Below are the code and all the weights of a small trained network. Each question names an input and a class and asks about switching units off, where a switched-off unit gives its printed mean instead of its output.

import numpy as np


def w(rows, s, z=0):
    codes = np.array(rows[::2]) - 128.0
    scale = np.full(codes.shape[1], s)
    scale[-1] = z or s
    return codes * scale


def f(y):
    return y / 2 * (1 + np.tanh(0.7978845608 * (y + 0.044715 * y**3)))


def log_softmax(a):
    a = a - a.max(-1, keepdims=True)
    return a - np.log(np.exp(a).sum(-1, keepdims=True))


def net(x, mask):
    res = np.array(x, float).reshape(1, 7) / 4 @ E
    y = f(res @ A[0][:, :-1].T + A[0][:, -1])
    res = res + np.where(mask, y, B[0][:, -1]) @ B[0][:, :-1]
    return log_softmax(res[-1] @ U[:, :-1].T + U[:, -1])


A, B = {}, {}
E = w([
[215,179,140,113,48,254,67,137],'x0',
[123,145,123,138,125,141,157,143],'x1',
[187,149,104,135,92,119,155,130],'x2',
[134,108,153,125,122,103,105,123],'x3',
[149,68,114,254,229,97,42,249],'x4',
[211,82,94,3,188,126,214,185],'x5',
[167,98,200,122,111,55,80,107],'x6',
],0.0055)
A[0] = w([
[116,185,140,189,126,121,96,93,35],'N1',
[178,107,109,191,172,139,106,175,2],'N2',
[127,94,160,172,167,150,87,214,149],'N3',
[191,99,134,41,194,158,129,163,49],'N4',
[255,173,83,164,78,151,100,169,176],'N5',
[164,114,189,127,104,254,82,160,30],'N6',
[118,122,157,218,99,158,119,80,31],'N7',
],0.0095,0.0044)
B[0] = w([
[133,80,107,120,71,102,134,176,154],'N1',
[117,153,144,4,72,127,119,130,180],'N2',
[150,139,128,127,103,154,167,70,244],'N3',
[73,142,85,185,63,106,103,177,206],'N4',
[135,107,142,164,140,136,128,92,254],'N5',
[90,89,168,99,192,103,145,173,192],'N6',
[110,120,74,131,69,116,141,157,163],'N7',
],0.018,0.0056)
U = w([
[100,112,50,171,50,107,97,204,3],'0',
[141,121,119,146,140,163,126,88,254],'1',
[152,187,135,2,71,183,138,63,15],'2',
[101,56,147,151,206,117,145,131,164],'3',
[150,155,99,157,143,146,100,106,200],'4',
],0.0091,0.0056)

Each question gives the input, the list of numbers given to net, and the class t.
The units are the neurons (one row each of A and B). Each row of codes is followed by its name. A weight is (code - 128) times the scale printed after its matrix; where a second scale follows, it is the last column's (A, B and U).
mask holds one flag per neuron, in row order. A switched-off neuron (its flag False) gives its mean, the last column of its row in B, instead of its output. The means were averaged over made-up inputs and are rounded, as every weight is.
A unit's drop is (log p(t) with every unit on - log p(t) with that unit switched off) / (log p(t) with every unit on - log p(t) with every unit switched off).
The circuit of an input: a set's keep is (log p(t) with only the set's units on - log p(t) with every unit switched off) / (log p(t) with every unit on - log p(t) with every unit switched off). Starting from all 7 units, units are removed one at a time, each time the one whose removal leaves the highest keep (on an exact tie, the one counted first), for as long as the keep stays at least 0.8.
units of the circuit, in order: the units of the circuit, biggest drop first
most important unit: the unit with the biggest drop
top k neurons: the k neurons with the biggest drops, biggest first
drop of u: that unit's drop, to one decimal
input [1,8,-5,5,7,1,6], class 2: units of the circuit, in order : (N2, N3)
input [1,7,-2,-6,-8,8,7], class 0: most important unit : N4
input [7,4,-4,2,5,3,5], class 3: top 2 neurons : (N6, N5)
input [4,8,7,-2,-5,5,3], class 1: units of the circuit, in order : (N5, N2)
input [-4,-8,-5,-3,8,-4,8], class 2: units of the circuit, in order : (N2, N3)
input [4,0,-4,2,7,0,4], class 2: top 2 neurons : (N2, N3)
input [-2,-4,-3,5,1,6,7], class 0: top 3 neurons : (N4, N5, N6)
input [-4,-5,-4,-4,6,6,1], class 0: top 2 neurons : (N4, N5)
input [6,-7,-3,1,6,-2,1], class 2: top 2 neurons : (N2, N3)
input [0,-5,-5,-5,2,-7,-3], class 0: top 3 neurons : (N7, N1, N5)
input [2,2,7,0,-3,7,-2], class 0: top 2 neurons : (N4, N3)
input [4,-6,0,8,-6,1,-6], class 4: top 2 neurons : (N2, N3)
input [2,-1,3,5,5,3,5], class 2: top 3 neurons : (N2, N3, N6)
input [7,1,-2,-4,7,-6,1], class 2: top 3 neurons : (N2, N3, N4)
input [6,-3,-6,-4,-4,-8,-7], class 0: most important unit : N7
input [6,-4,-1,0,-1,0,-6], class 3: drop of N5 : 0.0
input [-3,8,1,-3,-3,7,0], class 0: drop of N3 : 0.1
input [5,-8,7,3,-5,2,-5], class 1: drop of N5 : 0.2
input [2,-3,-2,-3,-1,8,-6], class 0: drop of N4 : 0.8
input [8,3,3,0,-2,3,-5], class 3: most important unit : N6
